[ 54 -31  55  61 -16  21] : regak
[ 64 -16  90  60 -13  11] : vaka
[-81 -26  90  60 -66  64] : dibo
back: [-16  61] -> regak
q: [ 64 -16  90  60 -13  11] -> vaka
back: [-13  60  90 -16  64] -> vaka

[-21  35  18 -21  11 -21   0  -1 -30  -9   6  11 -47  -3 -17  51 -53  -4
  29 -21   3 -20 -25 -56 -33 -20 -18 -16 -27  -5  21  15 -29 -23   4  23
 -27 -33  12 -15  21   0 -21  53 -33   4 -12] = sur
[ -9 -12   4 -12  14 -16  -8   1 -28  -3   4  15 -50   0 -10  42 -47   1
  32 -22   1 -25 -31 -62 -33 -20 -15 -13 -22  -2  23  23 -25 -22  -4  17
 -32 -27   2 -13  19  -9 -22  56 -38   4 -12] = tuse
[ -4 -12   7 -15  11 -21   0  -1 -30  -9   6  11 -47  -3 -17  51 -53  -4
  29 -21   3 -20 -25 -43 -33 -20 -18 -16 -27  -5  21  15 -29 -23   4  23
 -27 -33  12 -15  21   0 -21  53 -33   4 -12] = fim
[  3 -20 -23 -56 -33 -20  16  -7 -33 -33  19   2 -35  -7 -28  67 -55  -5
  25 -20   2 -15 -16 -33 -45 -18 -23 -17 -31 -17  12  -8 -27 -19  26  40
  -7 -49  25 -21  33  18 -21  45 -33   3 -11] = Savik
back: [-20 -33 -56 -25 -20   3] -> sur
back: [-21  18  33 -21] -> Savik

[-17 -22  56   3] -> vebi
[ 67 -50   3  56] -> Kenoz
[-22 -17   8 -36] -> mif
q: [-17 -22  56   3] -> vebi
back: [  3  56 -22] -> vebi
back: [-36   8] -> mif
q: [-22 -17   8 -36] -> mif
q: [ 67 -50   3  56] -> Kenoz
back: [  8 -17] -> mif

[ -4 -13   0  -3  17 -34 -11 -10 -10  14  -9  14  -5   5 -32  11  13  14
 -12  -6  -7  14 -15  -1   4 -16  18   3  -6  32 -13  26  28  -4 -24  21
 -20 -24 -14 -23 -46 -11 -12 -33 -27  27  26  32 -12 -36  13  -5  -8   9
 -55  23 -43 -33  -5  24   6  -4 -18 -15] = fiko
[ -4 -33   0 -14   6 -34 -11 -10 -10  14  -3  16  -5  12 -32  -6   1  14
 -12  -6  -7  14 -15  -1   4 -16   3   3  36  30 -13  28  -8 -18 -24 -27
 -20 -12 -14 -22 -19  14 -12 -33  -2  -2  -9  32 -12  13  -5 -48 -23  -1
 -55  -2 -54 -33  -5  24 -28  -4 -18 -41] = Fafo
[-26 -13   0 -14   6 -34 -11  10 -10  14  -9  16  -5  12 -32  -6  13  42
 -13  -6  30  14 -15  -1   4  -9   3  15  81  21 -13  -8  28  -4 -24 -16
 -20 -24  23 -30   9 -11   6 -33  -7  38  -9  32 -12 -48  13 -15  -5  -6
 -45  26 -43 -33  -5  24 -32  -4 -18  -4] = bemi
[ -4  -2   0 -14  13 -34 -11 -10 -18  14  -9  16  -5  12 -32  -6  13  24
 -12  -6  -7  14 -15  -1   4 -16 -11   3  -4  21  -2  -8  28  -4 -24 -10
 -20 -24 -14 -23 -19 -11 -12 -33 -22  27  -9 -25 -12 -50  13  -5 -28  -6
 -55  26   4 -23  -5  62 -30  24 -16 -15] = Pib
[ 26  23  19 -14   6  37  22  -7 -10  14  -9  16 -47   0 -32  -6  13  14
 -48  -6  -7  14 -15  -1   4 -16  -5   3  -4  21 -13  -8  28  -4  15 -10
 -20 -24 -14 -23 -19 -11 -12 -33  10 -21  -9  32 -12 -48  13  -5 -23  -6
 -55  26 -43 -33  11 -61 -30  -1 -18 -15] = mede
[-16 -13   0 -45   6  30  -6 -10 -10  14  -9  16  -5  12 -79 -28  80  14
 -12 -20  -7  14 -15 -30   4 -16   3   3  -4  21  -7  -8  28  -4 -23 -10
 -20 -24 -14 -31 -19 -11 -12  55  -7  27  -9  32 -12 -48 -19  -5 -23  -6
 -55  26 -37 -33   2  24 -30  -4 -21 -15] = kogug
[ -4 -13   0 -14  33 -34 -11 -10 -10 -23  25  21  -6  12 -32 -32  13  14
 -12  -6  -7  14 -15  -1   4 -16   3 -42  -4  40 -37  50 -60  -4  20   9
 -20 -24  -4  -5 -19 -11 -12  23  -7  53  -4  32 -12 -35  13  -5 -23  -6
 -36  16 -43 -33  -5  24 -30  -4 -18 -15] = Fige
[ -4  -8  -1 -14   6 -27  17 -10 -10  14 -54  23  -5  12 -32  -6  13  13
 -12  -6  -9  14 -15  -1  -2 -16   3   3  -4  -9 -13  -8 -11  -4 -24 -10
 -20 -24 -14 -23 -19 -11 -12 -33  -7   4  -9  36 -12 -48  13  -5 -56  -6
 -55  25 -43 -33  -5  19 -30  -4 -16  10] = tel
[ -4 -54   0 -14   3 -34 -11  40 -10  14  -9  16  -5  12 -32  27  13  -2
   4  -6  39  14 -15  -1  21 -16   3   3  18  21  -7  -8  33  -4 -24 -10
 -20  10 -14 -23 -19 -11  12 -33  -7  27  -4  32   9 -48  13  -5 -23  -6
 -55  26 -43  -3  -5  -3 -30  -4 -18 -15] = nofu
back: [ -6  -5 -15  13 -48 -12] -> bemi
q: [ 26  23  19 -14   6  37  22  -7 -10  14  -9  16 -47   0 -32  -6  13  14
 -48  -6  -7  14 -15  -1   4 -16  -5   3  -4  21 -13  -8  28  -4  15 -10
 -20 -24 -14 -23 -19 -11 -12 -33  10 -21  -9  32 -12 -48  13  -5 -23  -6
 -55  26 -43 -33  11 -61 -30  -1 -18 -15] -> mede
q: [ -4  -8  -1 -14   6 -27  17 -10 -10  14 -54  23  -5  12 -32  -6  13  13
 -12  -6  -9  14 -15  -1  -2 -16   3   3  -4  -9 -13  -8 -11  -4 -24 -10
 -20 -24 -14 -23 -19 -11 -12 -33  -7   4  -9  36 -12 -48  13  -5 -56  -6
 -55  25 -43 -33  -5  19 -30  -4 -16  10] -> tel

[23 -4 13 -6 -6] = Figum
[ 27 -23  28 -25  26] = sini
[-9 -2 -1  4 -2] = digo
[-57   2   7  -3  -7] = bame
[ 0  2 -4  5 -6] = pof
[-88 -13   9  -6  18] = kisug
[ 53  23  -6  18 -11] = nur
[-39 -21  -3   4  -7] = Riri
[10 -3  3  6 25] = Mebat
[-67 -10  -5 -12   5] = mufaz
[-80   7  -5  16   3] = kar
[-31  -8  -2  -6 -20] = Tusev
back: [-3  7] -> bame
back: [ -7   4  -3 -21] -> Riri
back: [-4 23] -> Figum
back: [ 28 -23] -> sini

[-41 -32  11  19 -19 -13  -4 -14   6  15  15   8  -6] : dev
[-32  19 -19 -41  11  13  -7 -17 -10 -84 -30 -30  -4] : nobe
[ 18 -64 -13 -15 -48  42 -20 -84 -17 -10 -30 -30  -4] : kega
back: [-10 -17  -7  13] -> nobe
back: [ -4 -30 -30 -10 -17 -84] -> kega
back: [-19  19  11 -32 -41] -> dev
back: [ -4 -13] -> dev

[ 40  -3 -18 -55 -62] : Zozuf
[ 48 -18   3  10  -7] : kibi
[-48  39  -3 -18  -5] : zanud
[-11  -7  32   3 -18] : gofu
[-48 -57  80  -2 -39] : nika
[ 18  49 -53 -32  20] : kugu
[  4  13  -7  -5 -19] : duf
[ 58 -24   8  15  -3] : viki
[ 55 -38   3   8  -1] : Letu
[ 2  7  5  5 -4] : neti
[-34  -3  39 -18 -49] : mene
[-57  30 -33 -15 -10] : renek
back: [  3 -38  55] -> Letu
back: [-18  -3  39] -> zanud
back: [ -7  10   3 -18] -> kibi

[  8  34 -33 -30   9   4 -48 -56] = vota
[ 47 -13 -25 -29 -45  35  14 -51] = puzas
[  7 -14  44   2  -9  34 -35  32] = Las
[-15  -1 -21 -12  -5  -6   8 -21] = nuf
[ 14 -45  47 -25 -13  35 -29  28] = dok
[  1  39 -25 -10   5 -11 -23 -29] = pazul
[ 12  34 -33 -30   9   4 -48 -56] = vobu
[-62 -14 -23 -84 -46  19 -59 -50] = Nuger
back: [-21   8  -6  -5 -12] -> nuf
back: [ 35 -13 -25  47 -45] -> dok
back: [-29  35 -13 -25  47 -45  14] -> dok
back: [-45 -29 -25] -> puzas
back: [  2  44 -14] -> Las

[-87 -22 -34 -52 -44  23 -38 -80   1 -64] -> Vuvab
[ 58  37  46  -2  59  65  24 -29   6   3] -> pupi
[ 68 -32  58  37  46  -2  59  64  67  32] -> gake
back: [64 59 -2 46 37 58] -> gake
back: [24 65 59 -2 46 37 58] -> pupi
back: [24 65] -> pupi

[ 62 -69 -57  34   5 -25 -67] = fogup
[ -9 -57  64 -25  31 -51 -34] = benuz
[ 64 -25  31 -51 -33 -36  63] = Bam
[-58 -20 -50   3  37  15  59] = pif
[ 14 -44  58 -35 -62  24  36] = Lar
[-24  31 -48  36  18 -20  56] = domi
[-70  15 -48  51 -58  53  11] = bor
[  3  24 -19 -18  12 -14   8] = vanul
[ -9 -57  64 -25  36 -11 -20] = beda
back: [ 53 -58  51 -48  15] -> bor
q: [ -9 -57  64 -25  31 -51 -34] -> benuz
back: [-11  36 -25  64 -57  -9] -> beda
back: [-20 -11  36 -25  64 -57] -> beda
back: [-34 -51  31 -25  64] -> benuz
back: [ 12 -18] -> vanul
back: [-25   5  34 -57] -> fogup

[-30 -16 -35 -28 -16 -14 -11 -54 -23  51 -23  21  -4  65 -33  32   6  13
  -3  51  60 -23 -56]  dodi
[ 24  22 -18  33 -12  -8  -1 -11 -23   8   0   8 -19 -28   2  10  -3  17
  -6 -14   6  11  -3]  bilub
[ 47  29 -48  30 -12 -29 -23  32  13  21   6 -11 -54  -4  65 -23 -33  51
   2 -20   7  11 -17]  felak
back: [ 51 -33] -> felak
back: [ 13   6  32 -33  65  -4  21 -23  51 -23 -54 -11] -> dodi
back: [ 17  -3  10   2 -28 -19   8   0   8] -> bilub
back: [-23 -29 -12] -> felak
back: [-12  33 -18  22  24] -> bilub
q: [-30 -16 -35 -28 -16 -14 -11 -54 -23  51 -23  21  -4  65 -33  32   6  13
  -3  51  60 -23 -56] -> dodi
back: [ -1  -8 -12] -> bilub

[ 22 -18 -50 -64] = vos
[ 54  24 -16 -51] = Falub
[51 65 52 19] = gav
[ 24 -18   9 -31] = vanez
back: [  9 -18] -> vanez
back: [-16  24] -> Falub
back: [-18  22] -> vos

[-46 -10 -36  80  -4  43  68] : samu
[-10 -46 -36  81  -4  43  69] : mugu
[ 56   6  36  18 -31   1  77] : sovu
[  0  40  -2  17 -69 -40   0] : lovu
[ 57  12  46  25 -14  -3  72] : rasom
[  2  42  -8   9 -76 -18  -9] : suv
[-14  56   3  -2 -50 -27 -24] : vinal
q: [-10 -46 -36  81  -4  43  69] -> mugu
back: [ 69  43  -4  81 -36] -> mugu

[ -1   3  -7 -11  -8  -3  -9  -7  -2   2  -2   5   6   2  -6   2   4   0
   5  -9   1 -10   0  -1   2   3   4   9   4  -6   1  18   0  -2  -4   5
  -4  -3   2   7  -1  -8 -10   7   3  -4  -4  -4] -> sava
[ 19  17 -12  12   7   9 -20  17  -6  -4   1  -1   7   7  -6  -4 -18 -16
 -23  11  -7 -16 -48 -10  -5  -1  -4  -3  13  -9 -12  -7   9   6  36  25
  10  -6  34  12   4  -6   6 -35  -3  -6  24 -27] -> peg
[-2 -3 -2 -4 -3  2 -3  1  3  0  2  3 -5  0 -3  1 -1  3  1 -2  1 -7  6 -1
 -2 -3 -2 -7  5 -6 -3  0 -2  2  4  5  5  3  0  1 -7  2  6  4 -4  9 -1  0] -> netun
[  5  -7   3  -7  -6   2   3   2  -1   1   1  -2   2   1  -2   1   3  -6
   3   1   7  -4  -8   1   1   0   2  -7  -6  -3  -6   7   4   2   5  -1
   2   2  -7  -2 -12   6  -4   2   4   3  -6 -13] -> fizug
[  2  -1  -3  -3  -6   2   7  -2  -3   0   2  -2   0  -3   2   1   3   1
  -4   2 -11  -1  -2  12   1  -2  -2   9   1  -1   7  -2  -3   5  -2  -3
   1  -3   4  -6   7  -7   4  11  -5  -3 -10  -3] -> paf
[ -7  -2  -1   6   4  -6   4   4   4   6   1  -1   7   7  -6   3  -6   1
   5   3  -4  11  -7  -7  -6   0   8   4   7  -9   5  -5  -2  12   1   1
 -14   0  -6   0   2   3   2   1  -3   4  10   3] -> veru
[ -7  -2  -1   6   4  -6   4   4   4   6   1  -1   7   7  -6   3  -6   1
   5   3  -4  11  -7  -7  -6   0   8   4   7  -9   5  -5  -2  12   1  12
  27  18  10  22  -1   3   2   2 -14  12  -9   0] -> vagon
[-12 -37  21   1  -5  20  33   3  17   9  11   0  33  -4 -26 -17  -7 -19
 -10  13 -19 -11  21 -31 -20  -5 -35   3  -4 -18 -13 -18 -29  16 -27  34
   4  10  -8  31 -31  16 -52 -26  16 -15 -15  68] -> Mok
[  0  -3  -7   3  -8 -11  10 -13   0  -7  -3  -1   5   4   0   4  -4  -2
   7  -6   0   2   0   7  11   8   0  -3  -6 -18  -3  -2   7  -4   8   8
   4  18  -1   5   1   4  -1  -2  -2 -12  -1 -14] -> Ligur
q: [ -7  -2  -1   6   4  -6   4   4   4   6   1  -1   7   7  -6   3  -6   1
   5   3  -4  11  -7  -7  -6   0   8   4   7  -9   5  -5  -2  12   1  12
  27  18  10  22  -1   3   2   2 -14  12  -9   0] -> vagon
back: [-11  -8   3  -7  -3] -> Ligur
back: [ -4  -4  -4   3   7 -10  -8  -1   7   2  -3  -4] -> sava
back: [-20   9] -> peg
back: [ -6   0 -14   1   1  12  -2  -5] -> veru
q: [ 19  17 -12  12   7   9 -20  17  -6  -4   1  -1   7   7  -6  -4 -18 -16
 -23  11  -7 -16 -48 -10  -5  -1  -4  -3  13  -9 -12  -7   9   6  36  25
  10  -6  34  12   4  -6   6 -35  -3  -6  24 -27] -> peg
back: [  6 -12  -2] -> fizug

